Below is a small trained network, with its code and all its weights. Each question gives an input and a class and asks what happens when units are switched off, that is, made to give their printed mean instead of their output.

import numpy as np


def w(rows, s, z=0):
    codes = np.array(rows[::2]) - 128.0
    scale = np.full(codes.shape[1], s)
    scale[-1] = z or s
    return codes * scale


def norm(h):
    return h / np.sqrt((h * h).mean(-1, keepdims=True) + 1e-5)


def f(y):
    return np.maximum(y, 0)


def log_softmax(a):
    a = a - a.max(-1, keepdims=True)
    return a - np.log(np.exp(a).sum(-1, keepdims=True))


def net(x, mask):
    res = np.array(x, float).reshape(1, 4) / 4 @ E
    u = 0
    for l in range(4):
        y = f(norm(res) @ A[l][:, :-1].T + A[l][:, -1])
        res = res + np.where(mask[u : u + 5], y, B[l][:, -1]) @ B[l][:, :-1]
        u += 5
    return log_softmax(norm(res)[-1] @ U[:, :-1].T + U[:, -1])


A, B = {}, {}
E = w([
[76,67,198,75,89,193,174],'x0',
[140,145,160,150,145,216,116],'x1',
[102,2,120,240,138,152,108],'x2',
[108,135,114,130,105,125,103],'x3',
],0.0095)
A[0] = w([
[110,168,130,189,149,230,111,35],'L0N1',
[98,62,102,236,117,146,149,81],'L0N2',
[183,163,104,125,97,231,152,67],'L0N3',
[104,59,100,109,85,1,175,34],'L0N4',
[114,59,185,75,121,125,79,1],'L0N5',
],0.0098,0.0042)
B[0] = w([
[189,189,67,139,107,172,219,200],'L0N1',
[71,150,148,131,187,168,125,253],'L0N2',
[142,147,69,104,66,93,139,191],'L0N3',
[148,182,52,190,108,176,248,227],'L0N4',
[139,92,190,103,45,52,137,161],'L0N5',
],0.014,0.0059)
A[1] = w([
[171,78,119,133,92,186,157,153],'L1N1',
[141,4,117,84,131,159,94,6],'L1N2',
[168,165,78,228,226,115,54,95],'L1N3',
[67,70,229,117,65,127,139,2],'L1N4',
[85,170,145,63,151,80,112,144],'L1N5',
],0.011,0.0029)
B[1] = w([
[181,205,85,145,74,40,109,204],'L1N1',
[165,174,77,93,110,1,89,138],'L1N2',
[188,27,205,51,27,12,113,254],'L1N3',
[230,28,108,46,138,17,79,184],'L1N4',
[98,103,72,146,254,167,112,191],'L1N5',
],0.0075,0.0067)
A[2] = w([
[223,161,136,116,221,73,131,117],'L2N1',
[187,159,105,180,81,165,140,116],'L2N2',
[71,127,188,112,125,198,28,2],'L2N3',
[56,28,151,207,255,109,101,105],'L2N4',
[5,98,131,173,144,44,82,93],'L2N5',
],0.0088,0.0084)
B[2] = w([
[74,88,45,94,73,146,110,255],'L2N1',
[93,154,27,163,85,86,221,250],'L2N2',
[128,154,117,167,117,52,115,129],'L2N3',
[57,255,168,72,235,185,49,198],'L2N4',
[100,157,132,165,180,191,140,155],'L2N5',
],0.0091,0.0047)
A[3] = w([
[151,106,227,102,29,2,97,26],'L3N1',
[63,209,158,47,119,160,129,3],'L3N2',
[113,132,32,74,164,102,102,20],'L3N3',
[45,161,89,27,178,169,88,150],'L3N4',
[163,56,165,131,86,13,124,86],'L3N5',
],0.0086,0.0028)
B[3] = w([
[232,2,163,52,91,110,101,220],'L3N1',
[98,104,135,184,129,60,90,196],'L3N2',
[135,88,254,215,143,211,147,222],'L3N3',
[63,87,166,145,196,155,88,254],'L3N4',
[164,166,155,71,120,131,95,227],'L3N5',
],0.012,0.0057)
U = w([
[128,205,67,185,67,175,228,254],'0',
[40,138,245,146,247,230,52,44],'1',
[240,48,201,40,62,57,64,67],'2',
],0.013,0.0039)

Each question gives the input, the list of numbers given to net, and the class t.
The units are the neurons (one row each of A and B). Each row of codes is followed by its name. A weight is (code - 128) times the scale printed after its matrix; where a second scale follows, it is the last column's (A, B and U).
mask holds one flag per neuron, layer by layer. A switched-off neuron (its flag False) gives its mean, the last column of its row in B, instead of its output. The means were averaged over made-up inputs and are rounded, as every weight is.
A unit's drop is (log p(t) with every unit on - log p(t) with that unit switched off) / (log p(t) with every unit on - log p(t) with every unit switched off).
unit that matters most: the unit with the biggest drop
k most important neurons: the k neurons with the biggest drops, biggest first
k most important neurons of layer l: the k neurons of layer l with the biggest drops, biggest first
drop when u is switched off: that unit's drop, to one decimal
input [-8,3,7,-8], class 2: most important neuron of layer 1 => L1N3
input [3,6,6,6], class 0: 2 most important neurons => L0N1; L1N1
input [-3,-7,-7,0], class 0: 3 most important neurons => L0N4; L0N2; L2N4
input [-6,2,5,5], class 2: 2 most important neurons => L1N3; L1N5
input [5,5,-1,-5], class 0: 2 most important neurons => L0N1; L1N3
input [5,-5,-2,5], class 0: 2 most important neurons => L0N4; L1N3
input [3,-8,-8,-7], class 0: 2 most important neurons => L0N4; L0N2
input [0,-6,-8,5], class 1: 2 most important neurons => L0N1; L1N5
input [3,-6,8,5], class 1: 2 most important neurons of layer 0 => L0N2; L0N1
input [-8,-2,-5,6], class 2: 2 most important neurons => L1N3; L0N2
input [-8,6,-3,-4], class 2: 2 most important neurons => L1N3; L0N4
input [-7,-2,8,0], class 1: 2 most important neurons => L0N2; L2N4
input [4,-7,-8,-4], class 1: 2 most important neurons => L0N1; L1N5
input [-2,-3,7,4], class 1: unit that matters most => L0N2
input [-1,0,2,-2], class 1: drop when L0N2 is switched off => 1.6
input [4,-8,-2,-6], class 0: drop when L0N4 is switched off => 2.7
input [-7,3,2,-1], class 2: drop when L3N1 is switched off => 0.0
